Here is a tiny trained network, its code and every weight. The questions are about switching its units off for an input and a target symbol, where a switched-off unit gives its printed mean instead of its output.

import numpy as np


def w(rows, s, z=0):
    codes = np.array(rows[::2]) - 128.0
    scale = np.full(codes.shape[1], s)
    scale[-1] = z or s
    return codes * scale


def norm(h):
    return h / np.sqrt((h * h).mean(-1, keepdims=True) + 1e-5)


def f(y):
    return np.maximum(y, 0)


def softmax(a):
    e = np.exp(a - a.max(-1, keepdims=True))
    return e / e.sum(-1, keepdims=True)


def log_softmax(a):
    a = a - a.max(-1, keepdims=True)
    return a - np.log(np.exp(a).sum(-1, keepdims=True))


def net(x, mask):
    ids = ['ΓΔΩβεζφ'.index(c) for c in x.split()]
    T = len(ids)
    res = E[ids] + P[:T]
    u = 0
    for l in range(3):
        q, k, v = (norm(res) @ M[l].T for M in (Q, K, V))
        z = softmax(np.where(np.tri(T) > 0, q @ k.T / 4**0.5, -1e9)) @ v
        res = res + np.where(mask[u], z, O[l][:, -1]) @ O[l][:, :-1]
        u += 1
        y = f(norm(res) @ A[l][:, :-1].T + A[l][:, -1])
        res = res + np.where(mask[u : u + 8], y, B[l][:, -1]) @ B[l][:, :-1]
        u += 8
    return log_softmax(norm(res)[-1] @ U[:, :-1].T + U[:, -1])


Q, K, V, O, A, B = {}, {}, {}, {}, {}, {}
E = w([
[122,123,92,123,115,133,102,150],'Γ',
[138,133,152,119,133,124,88,118],'Δ',
[128,137,134,85,144,122,144,123],'Ω',
[149,142,147,141,142,118,155,102],'β',
[127,129,95,124,113,128,166,131],'ε',
[8,92,173,162,98,76,131,122],'ζ',
[140,127,110,171,114,134,120,124],'φ',
],0.012)
P = w([
[99,144,180,111,3,153,122,104],'0',
[41,129,191,143,77,93,134,144],'1',
[146,206,133,111,61,140,120,114],'2',
[114,153,115,135,139,68,127,136],'3',
[169,183,119,121,124,170,120,124],'4',
[148,79,110,141,193,81,121,141],'5',
[191,129,113,136,170,185,117,152],'6',
[81,121,103,157,244,141,102,97],'7',
],0.0048)
Q[0] = w([
[161,168,218,48,227,100,102,63],'L0H0',
[49,131,183,99,86,121,133,124],'L0H0',
[125,119,134,185,107,133,9,140],'L0H0',
[166,139,189,254,114,114,166,47],'L0H0',
],0.0072)
K[0] = w([
[140,136,184,92,172,117,104,100],'L0H0',
[105,157,172,90,101,149,124,134],'L0H0',
[134,118,140,158,120,130,6,137],'L0H0',
[157,145,170,208,126,127,163,93],'L0H0',
],0.012)
V[0] = w([
[224,58,143,103,89,103,139,206],'L0H0',
[139,97,104,131,254,118,95,138],'L0H0',
[236,41,112,127,112,98,168,180],'L0H0',
[134,123,87,151,247,125,111,110],'L0H0',
],0.0037)
O[0] = w([
[158,252,128,101,156,122,100,70,87],'L0H0',
[68,195,140,163,44,137,192,141,10],'L0H0',
[172,201,152,55,126,85,36,47,6],'L0H0',
[46,152,140,131,47,116,153,144,16],'L0H0',
],0.0032,0.0014)
A[0] = w([
[155,97,131,157,207,120,119,160,58],'L0N0',
[81,115,122,157,95,105,145,163,123],'L0N1',
[140,193,131,105,15,130,147,124,140],'L0N2',
[61,52,144,156,112,151,178,171,12],'L0N3',
[160,96,131,146,213,146,157,115,68],'L0N4',
[156,109,124,146,172,177,93,149,4],'L0N5',
[100,178,132,117,38,34,133,118,7],'L0N6',
[130,93,104,147,255,93,89,149,132],'L0N7',
],0.006,0.0013)
B[0] = w([
[92,171,102,84,173,165,139,130,177],'L0N0',
[147,86,162,116,110,70,142,139,192],'L0N1',
[11,19,184,141,77,130,132,33,186],'L0N2',
[163,104,130,180,89,20,134,183,211],'L0N3',
[125,184,73,69,130,108,36,174,180],'L0N4',
[122,187,210,65,141,121,205,126,190],'L0N5',
[120,72,173,178,121,56,146,214,180],'L0N6',
[106,214,79,136,236,150,164,3,255],'L0N7',
],0.0044,0.0028)
Q[1] = w([
[70,157,204,146,129,148,190,140],'L1H0',
[104,190,115,23,71,205,118,154],'L1H0',
[165,217,88,87,254,157,132,90],'L1H0',
[30,133,190,158,80,159,156,146],'L1H0',
],0.0049)
K[1] = w([
[196,139,125,61,123,204,167,53],'L1H0',
[51,183,77,121,49,158,120,115],'L1H0',
[94,142,87,148,97,60,214,64],'L1H0',
[170,115,173,54,108,255,104,95],'L1H0',
],0.0055)
V[1] = w([
[123,167,254,148,160,117,225,81],'L1H0',
[181,149,95,152,145,120,133,70],'L1H0',
[73,159,145,18,158,110,115,186],'L1H0',
[197,99,91,80,136,97,225,116],'L1H0',
],0.0034)
O[1] = w([
[196,2,177,138,199,120,202,130,187],'L1H0',
[148,85,95,245,156,118,69,80,172],'L1H0',
[2,69,163,29,145,162,124,194,254],'L1H0',
[10,108,103,226,216,148,211,55,246],'L1H0',
],0.0033,0.0008)
A[1] = w([
[133,144,170,129,119,136,93,95,136],'L1N0',
[105,53,168,185,114,81,115,197,111],'L1N1',
[126,88,120,126,36,155,180,127,66],'L1N2',
[207,130,81,137,187,183,143,254,75],'L1N3',
[158,92,135,205,60,187,103,133,1],'L1N4',
[102,111,149,204,80,93,148,189,105],'L1N5',
[91,98,173,186,53,65,173,200,98],'L1N6',
[133,115,115,141,77,122,113,156,131],'L1N7',
],0.0054,0.0043)
B[1] = w([
[105,94,120,128,110,109,129,174,202],'L1N0',
[114,220,116,95,104,104,161,69,246],'L1N1',
[80,142,80,145,128,132,71,64,144],'L1N2',
[242,64,62,3,196,88,122,161,143],'L1N3',
[226,162,159,166,132,221,95,96,138],'L1N4',
[131,153,177,34,101,105,177,85,216],'L1N5',
[184,200,171,40,69,101,136,49,252],'L1N6',
[112,170,136,119,145,138,145,148,158],'L1N7',
],0.0056,0.0029)
Q[2] = w([
[189,141,159,137,127,46,254,135],'L2H0',
[140,180,89,84,120,77,174,187],'L2H0',
[165,118,159,208,115,149,122,77],'L2H0',
[206,173,86,101,82,117,140,191],'L2H0',
],0.0061)
K[2] = w([
[220,132,112,74,152,25,254,37],'L2H0',
[107,212,81,73,199,95,132,119],'L2H0',
[250,90,154,202,83,107,163,134],'L2H0',
[136,223,96,164,149,144,130,100],'L2H0',
],0.0052)
V[2] = w([
[158,5,31,110,5,103,146,125],'L2H0',
[106,118,85,218,176,162,160,201],'L2H0',
[163,177,68,61,188,97,96,84],'L2H0',
[23,233,143,172,146,148,131,36],'L2H0',
],0.0027)
O[2] = w([
[128,246,254,93,227,147,180,180,96],'L2H0',
[135,131,207,28,65,134,79,39,2],'L2H0',
[32,119,122,235,75,177,129,194,190],'L2H0',
[234,34,186,108,119,112,11,202,169],'L2H0',
],0.0024,0.0034)
A[2] = w([
[133,181,156,102,27,61,172,99,72],'L2N0',
[57,70,116,187,137,26,140,213,92],'L2N1',
[98,95,165,64,113,213,211,111,3],'L2N2',
[116,46,96,189,126,44,149,171,120],'L2N3',
[91,111,122,253,123,30,132,207,100],'L2N4',
[129,21,249,132,77,114,72,191,50],'L2N5',
[129,36,169,237,154,45,183,153,112],'L2N6',
[101,61,86,135,73,142,139,51,54],'L2N7',
],0.0054,0.005)
B[2] = w([
[146,122,200,50,76,68,183,76,252],'L2N0',
[194,120,174,208,100,95,154,186,168],'L2N1',
[122,74,161,141,118,225,168,132,150],'L2N2',
[137,140,184,176,126,128,140,179,163],'L2N3',
[156,77,160,123,126,96,181,187,167],'L2N4',
[156,29,2,95,147,60,62,89,189],'L2N5',
[97,150,138,153,118,90,134,230,184],'L2N6',
[63,167,104,179,215,100,133,102,150],'L2N7',
],0.007,0.0036)
U = w([
[89,48,170,116,139,241,181,129,60],'Γ',
[153,1,70,106,125,87,67,117,121],'Δ',
[147,174,176,65,71,77,160,67,250],'Ω',
[45,187,74,178,218,116,132,48,1],'β',
[219,143,131,203,81,204,96,70,65],'ε',
[64,196,104,87,67,181,50,188,18],'ζ',
[128,107,162,200,152,84,157,246,221],'φ',
],0.0064,0.00061)

Each question gives the input, a string of symbols that net reads in full, and the target symbol t.
The units are the heads (4 rows each of Q, K, V and O) and the neurons (one row each of A and B). Each row of codes is followed by its name. A weight is (code - 128) times the scale printed after its matrix; where a second scale follows, it is the last column's (O, A, B and U).
mask holds one flag per unit, layer by layer, with each layer's heads first. A switched-off unit (its flag False) gives its mean, the last column of its rows in O or B, instead of its output. The means were averaged over made-up inputs and are rounded, as every weight is.
A unit's drop is (log p(t) with every unit on - log p(t) with that unit switched off) / (log p(t) with every unit on - log p(t) with every unit switched off).
The circuit of an input: a set's keep is (log p(t) with only the set's units on - log p(t) with every unit switched off) / (log p(t) with every unit on - log p(t) with every unit switched off). Starting from the 12 units with the biggest drops (on a tie, the unit counted first), units are removed one at a time, each time the one whose removal leaves the highest keep (on an exact tie, the one counted first), for as long as the keep stays at least 0.8.
circuit, biggest first: the units of the circuit, biggest drop first
most important unit: the unit with the biggest drop
k most important neurons: the k neurons with the biggest drops, biggest first
k most important neurons of layer l: the k neurons of layer l with the biggest drops, biggest first
drop of u: that unit's drop, to one decimal
input ε Δ Δ φ β Δ β, target Δ: circuit, biggest first => [L0N4 L1N3]
input Δ Γ Δ, target ζ: most important unit => L0H0
input ζ Ω β Δ φ, target ε: circuit, biggest first => [L1N4 L0N7]
input Ω Δ φ Δ Δ ζ Ω, target Δ: 2 most important neurons => [L1N3 L0N7]
input Δ Γ Δ Δ Δ ζ, target Ω: 3 most important neurons => [L1N6 L1N1 L1N5]
input Δ Δ Ω ε Δ ε Γ ζ, target Ω: 4 most important neurons of layer 1 => [L1N6 L1N1 L1N5 L1N0]
input Δ ε Γ Δ, target φ: 2 most important neurons of layer 1 => [L1N6 L1N1]
input Δ Δ Δ Δ Δ Δ ε, target β: 2 most important neurons => [L0N2 L2N7]
input φ Γ φ, target ζ: 2 most important neurons of layer 1 => [L1N6 L1N0]
input ε ε ζ Δ β, target φ: 2 most important neurons => [L1N6 L0N7]
input Γ Γ Δ Δ, target φ: 2 most important neurons => [L0N7 L0N6]
input ε Γ β ζ Δ Γ ε, target ζ: 2 most important neurons of layer 0 => [L0N2 L0N6]
input Γ Ω Γ Γ, target β: 3 most important neurons => [L0N7 L0N3 L1N0]
input ε ε Δ Γ Γ Γ, target β: most important unit => L0N7
input Δ ζ Δ Δ Γ, target ζ: 2 most important neurons of layer 0 => [L0N2 L0N7]
input Δ φ Ω, target Γ: 3 most important neurons of layer 0 => [L0N3 L0N2 L0N7]
input ε Ω Γ Ω Δ Δ Δ Γ, target φ: 2 most important neurons => [L0N7 L0N3]
input ε Ω ε, target Γ: 2 most important neurons of layer 0 => [L0N2 L0N3]
input φ Δ Δ Γ Δ, target ζ: 2 most important neurons => [L2N0 L1N6]
input β Γ β β Δ, target Δ: 2 most important neurons => [L2N5 L0N3]
input ε φ ε Δ ζ Γ, target Ω: most important neuron => [L0N6]
input φ φ Δ Ω Δ φ, target β: 4 most important neurons of layer 0 => [L0N7 L0N0 L0N3 L0N6]
input Δ φ Ω ε Δ Δ ε, target Δ: 3 most important neurons => [L1N3 L0N7 L0N4]
input β ε Γ, target ζ: 2 most important neurons of layer 0 => [L0N7 L0N2]
input Δ Γ ε ε Δ Δ Ω φ, target Ω: drop of L0H0 => 1.8
input Δ Δ ε Γ ε, target ζ: drop of L1N6 => 0.2
input ζ Ω Δ Δ Δ Γ, target Ω: drop of L0H0 => 1.8
input Δ Ω Δ Γ φ Ω φ ε, target Ω: drop of L2N2 => 0.0
